Each row has a name. Each piece below is followed by the name of the row it came from, unless a question asks for something else. Each question is about the rows just above it.

<176>: [-2.02 -0.95  3.61  7.45 -0.59 -1.55 -1.37  2.19 -2.50]
<172>: [ 3.68  1.52 -0.83 -4.47  2.15  0.28  1.18  2.19 -1.62]
<65>: [-0.62  1.44 -1.65 -0.33 -8.60  2.19  0.82  1.20  0.67]
<66>: [ 1.44 -0.62 -0.33 -8.61  0.82 -1.65  1.61  2.19  0.13]
<141>: [ 1.44 -0.62 -0.33 -8.61  0.82 -1.65  1.20  2.19  0.67]
<93>: [ 2.19  0.82 -8.60  0.67  1.20 -1.65  1.43 -0.62 -0.33]
Which row holds these entries in another order? [ 0.67  2.19  1.20 -1.65  0.82 -8.61 -0.33 -0.62  1.44] -> <141>
Put [ 0.67  1.20  0.82  2.19 -8.60 -0.33 -1.65  1.44 -0.62] back in order: which row is it? -> <65>

<66>: [-2.04  1.22  3.68  4.64 -5.41 -2.30  2.58  1.29 -5.11  1.14 -4.39 -0.68
  5.68  6.72]
<44>: [ 0.18 -0.51  6.67  5.82 -3.72 -5.22  4.97 -4.94  3.97  0.75  4.99  4.51
 -5.22 -5.22]
<15>: [ 5.74  1.55  5.49  5.56 -2.39  4.70 -6.33  5.22  6.00  5.62 -1.73 -4.31
 -5.97 -5.51]
<94>: [-0.33 -5.49  0.84  1.74 -2.89 -5.11  5.58 -1.57  5.02  3.37  2.04  5.63
  0.87  4.76]
<141>: [ 4.27  0.56  3.96  5.57 -1.44 -3.10 -1.09  3.87  3.40  3.63  3.11  5.51
  4.63 -0.23]
<184>: [ 5.74 -5.96  5.22 -1.73  5.62  1.55  4.70  5.49 -4.31  5.56  6.00 -2.39
 -5.51 -6.33]
[ 5.74 -5.51 -5.97  4.70 -4.31 -2.39  5.22  6.00  5.56 -6.33  5.62  5.49
  1.55 -1.73] is which row reordered? -> <15>
Which value appears more than once in <44>? -> [-5.22]
Number of entries in [ 0.18 -0.51]: -> 2

<94>: [ 1.69  1.25 -3.67  1.33  0.44  2.30 -0.54  0.05  0.23  0.26  3.31  2.97
 -0.22 -3.82 -1.21  3.72 -0.70  1.48 -1.59 -0.16 -5.96  0.94 -0.20  2.61
 -0.49]
<52>: [ 0.15 -2.63 -1.12 -2.62  0.34 -3.21 -0.70  7.39 -6.32  0.26 -3.01 -2.44
  0.65  0.77 -1.25 -2.48  1.59  1.58  0.43  1.13 -1.02 -0.74  0.04  1.46
  5.29]
<176>: [-0.87  0.69 -1.83  0.63  0.08  0.44 -1.86  3.14 -3.50  1.08 -1.83 -2.70
  0.39 -1.26 -0.54  1.80 -0.99  0.20 -0.61 -1.67 -0.78  0.44 -1.11 -0.94
  0.22]
<15>: [ 2.30  1.33 -0.20  0.23 -3.82 -0.22  2.61 -0.49  1.25  0.05  3.31  3.72
 -0.70 -0.54  1.48 -3.67  0.26 -5.97 -0.16  0.44  2.97 -1.59  0.94 -1.21
  1.69]
<166>: [ 0.44 -1.86 -1.11 -0.87  1.80 -1.67 -1.26 -0.78  0.69 -3.50  0.39  0.44
  0.20 -2.70 -1.00 -1.83  0.08  3.14 -0.94  1.08 -0.54  0.22 -1.83  0.63
 -0.61]
<44>: [-0.52 -1.81 -2.83  0.76 -0.55  0.39 -0.45 -3.27 -1.44  1.62 -2.16  1.25
 -0.09 -0.04 -0.28 -1.07 -0.10  0.15  0.13 -1.39 -0.59 -0.50  0.18 -3.98
 -1.49]
<141>: [ 1.69  1.25 -3.67  1.33  0.44  0.62 -0.54  0.05  0.23  0.26  3.31  2.97
 -0.22 -3.82 -1.21  3.72 -0.70  1.48 -1.59 -0.16 -5.96  0.94 -0.20 -4.77
 -0.49]
<172>: [-0.55  1.65 -1.81 -0.18 -0.20 -0.18 -2.03 -1.28 -1.03  5.38  5.50 -0.91
  0.65 -3.10  0.70  0.85 -0.20 -1.21  2.57 -1.92  3.82 -5.29  0.29  3.34
  1.76]
Count the entries of [-0.87  0.69 -1.83  0.63  0.08  0.44 -1.86  3.14 -3.50]: -> 9
Put [-3.50 -2.70 -1.86 -1.83 -1.83 -1.67 -1.26 -1.11 -0.99 -0.94 -0.87 -0.78
 -0.61 -0.54  0.08  0.20  0.22  0.39  0.44  0.44  0.63  0.69  1.08  1.80
  3.14] back in order: which row is it? -> <176>
[-3.50 -2.70 -1.86 -1.83 -1.83 -1.67 -1.26 -1.11 -1.00 -0.94 -0.87 -0.78
 -0.61 -0.54  0.08  0.20  0.22  0.39  0.44  0.44  0.63  0.69  1.08  1.80
  3.14] is which row reordered? -> <166>
Which row holds [ 2.30  1.33 -0.20  0.23 -3.82 -0.22  2.61 -0.49  1.25  0.05  3.31  3.72
 -0.70 -0.54  1.48 -3.67  0.26 -5.97 -0.16  0.44  2.97 -1.59  0.94 -1.21
  1.69]? -> <15>
Which row holds [-0.52 -1.81 -2.83  0.76 -0.55  0.39 -0.45 -3.27 -1.44  1.62 -2.16  1.25
 -0.09 -0.04 -0.28 -1.07 -0.10  0.15  0.13 -1.39 -0.59 -0.50  0.18 -3.98
 -1.49]? -> <44>
Put [-1.21 -5.96  0.94 -0.70  2.30  0.44  3.72  1.25 -0.22 -3.82  1.69  0.23
 -0.49  1.48 -0.54 -3.67 -0.16  0.05 -0.20  1.33 -1.59  2.97  0.26  3.31
  2.61] back in order: which row is it? -> <94>

<93>: [ 3.28  3.09  2.31  1.77  3.02  1.50 -0.71  1.77  0.98  3.09 -2.26 -1.74
  2.55 -0.81  0.13  0.05  1.81  1.53 -0.74  1.14 -1.36  2.78  0.14 -1.12
  0.05  1.25 -0.43  1.43  0.37 -0.38  0.48  2.31  1.00 -4.08  2.94  1.81
  2.50  2.79  1.82  1.10  1.81  1.66]
<94>: [ 1.19 -2.70 -2.91 -1.99  0.02 -1.81 -3.05 -1.75 -0.05  0.88 -1.16  0.86
  3.18 -2.06 -3.30  0.25 -3.25  1.84  1.56 -0.92  0.10  2.53 -2.64 -1.81
 -1.73  0.59  1.92 -2.34 -1.90 -2.88 -1.95 -1.70 -2.11  0.67  2.02 -0.79
  1.99 -1.83  3.16 -2.73  1.81  2.95]
<141>: [ 3.33  1.92 -0.58 -3.92 -3.00 -1.52  6.40 -4.40 -0.35  0.44  3.28  0.12
  2.87 -1.12  1.60  2.12 -2.36 -3.34  1.28  1.82  1.76 -0.60 -1.40  1.82
  6.06  0.38  0.88  2.01 -0.25  0.69  0.64  6.00  6.95  1.78  1.26 -2.62
  2.10 -0.84  1.16  0.56  1.19 -0.46]
<184>: [ 0.05  2.94  3.09 -2.26 -0.38  1.43  3.09  1.81  0.37  2.31  1.00  1.53
 -0.81  1.25  0.98  0.48 -1.74  0.13 -0.43  1.10  1.66  2.79  1.77  1.81
  2.50  2.31 -1.12  2.78  3.02  1.77  2.55  3.28  1.82  0.05 -0.71  1.14
  1.50  1.81 -1.36 -4.07  0.14 -0.74]
<65>: [-2.81 -5.13 -3.99 -1.12 -0.73 -3.47 -3.73 -3.16 -0.31 -1.70 -2.88 -0.80
 -1.92 -2.48 -0.16 -1.45  3.25 -0.73 -0.76 -1.16 -0.88 -1.58 -3.29 -3.15
 -2.75 -1.83  0.26 -3.77 -3.23 -3.52 -3.91 -3.90 -3.76 -2.79 -0.85 -2.93
 -1.10 -3.58 -0.65  7.51 -3.27 -0.70]
Which row holds these entries in another order? [-1.12  1.66 -2.26 -0.74  2.79  2.78  1.25 -1.36  3.09  2.31  0.13  0.98
  1.77 -4.08  1.81  1.81 -1.74  0.14 -0.38  0.37  1.82  1.77  2.94  1.00
  2.55  1.14 -0.43  2.31  1.10  3.28  0.05  1.43  2.50 -0.81  3.02  0.48
  1.50  0.05 -0.71  1.81  3.09  1.53] -> <93>
Put [-0.84  2.01  6.00 -1.40 -3.34 -1.12  0.44  1.19  1.78  3.28  0.12  0.88
  1.28  0.56  6.95 -2.62  1.60 -0.46  1.92 -0.35  0.64  6.40  3.33 -3.00
  1.82  2.87  1.26 -0.58 -4.40 -0.25  1.76  2.10  1.16 -0.60 -2.36  0.38
 -1.52  1.82  2.12  6.06  0.69 -3.92] back in order: which row is it? -> <141>
Put [-0.74  0.14 -4.07 -1.36  1.81  1.50  1.14 -0.71  0.05  1.82  3.28  2.55
  1.77  3.02  2.78 -1.12  2.31  2.50  1.81  1.77  2.79  1.66  1.10 -0.43
  0.13 -1.74  0.48  0.98  1.25 -0.81  1.53  1.00  2.31  0.37  1.81  3.09
  1.43 -0.38 -2.26  3.09  2.94  0.05] back in order: which row is it? -> <184>
Which row holds these entries in another order? [ 1.25 -0.43  1.43  0.37 -0.38  0.48  2.31  1.00 -4.08  2.94  1.81  2.50
  2.79  1.82  1.10  1.81  1.66  3.28  3.09  2.31  1.77  3.02  1.50 -0.71
  1.77  0.98  3.09 -2.26 -1.74  2.55 -0.81  0.13  0.05  1.81  1.53 -0.74
  1.14 -1.36  2.78  0.14 -1.12  0.05] -> <93>

<44>: [-2.14 -7.57 -2.14 -2.14]
<15>: [-0.62 -0.62 -0.62 -0.62]
<52>: [ 1.54  4.27 -0.81  0.66]
<93>: [-3.60 -7.17  0.74 -2.19]
<184>: [-0.13  1.82 -1.88  5.30]
<176>: [3.27 3.27 0.64 3.27]
<65>: [-3.84  1.91 -0.63 -0.77]
<141>: [-0.48 -2.24  1.49 -1.19]
<94>: [-6.25  3.85  1.43  0.97]
<166>: [-5.61 -5.79  0.12 -1.52]
<172>: [-4.69 -2.84  7.92 -0.61]
<66>: [1.68 7.69 1.93 0.85]
The value that <44> holds more than once: -> [-2.14]
How many entries does [-6.25  3.85  1.43  0.97] have? -> 4
Repeated in <15>: -> [-0.62]
How many entries does [-3.60 -7.17] have? -> 2
Repeated in <176>: -> [3.27]
How many entries does [-5.61 -5.79  0.12] have? -> 3
How many entries does [3.27 3.27] have? -> 2

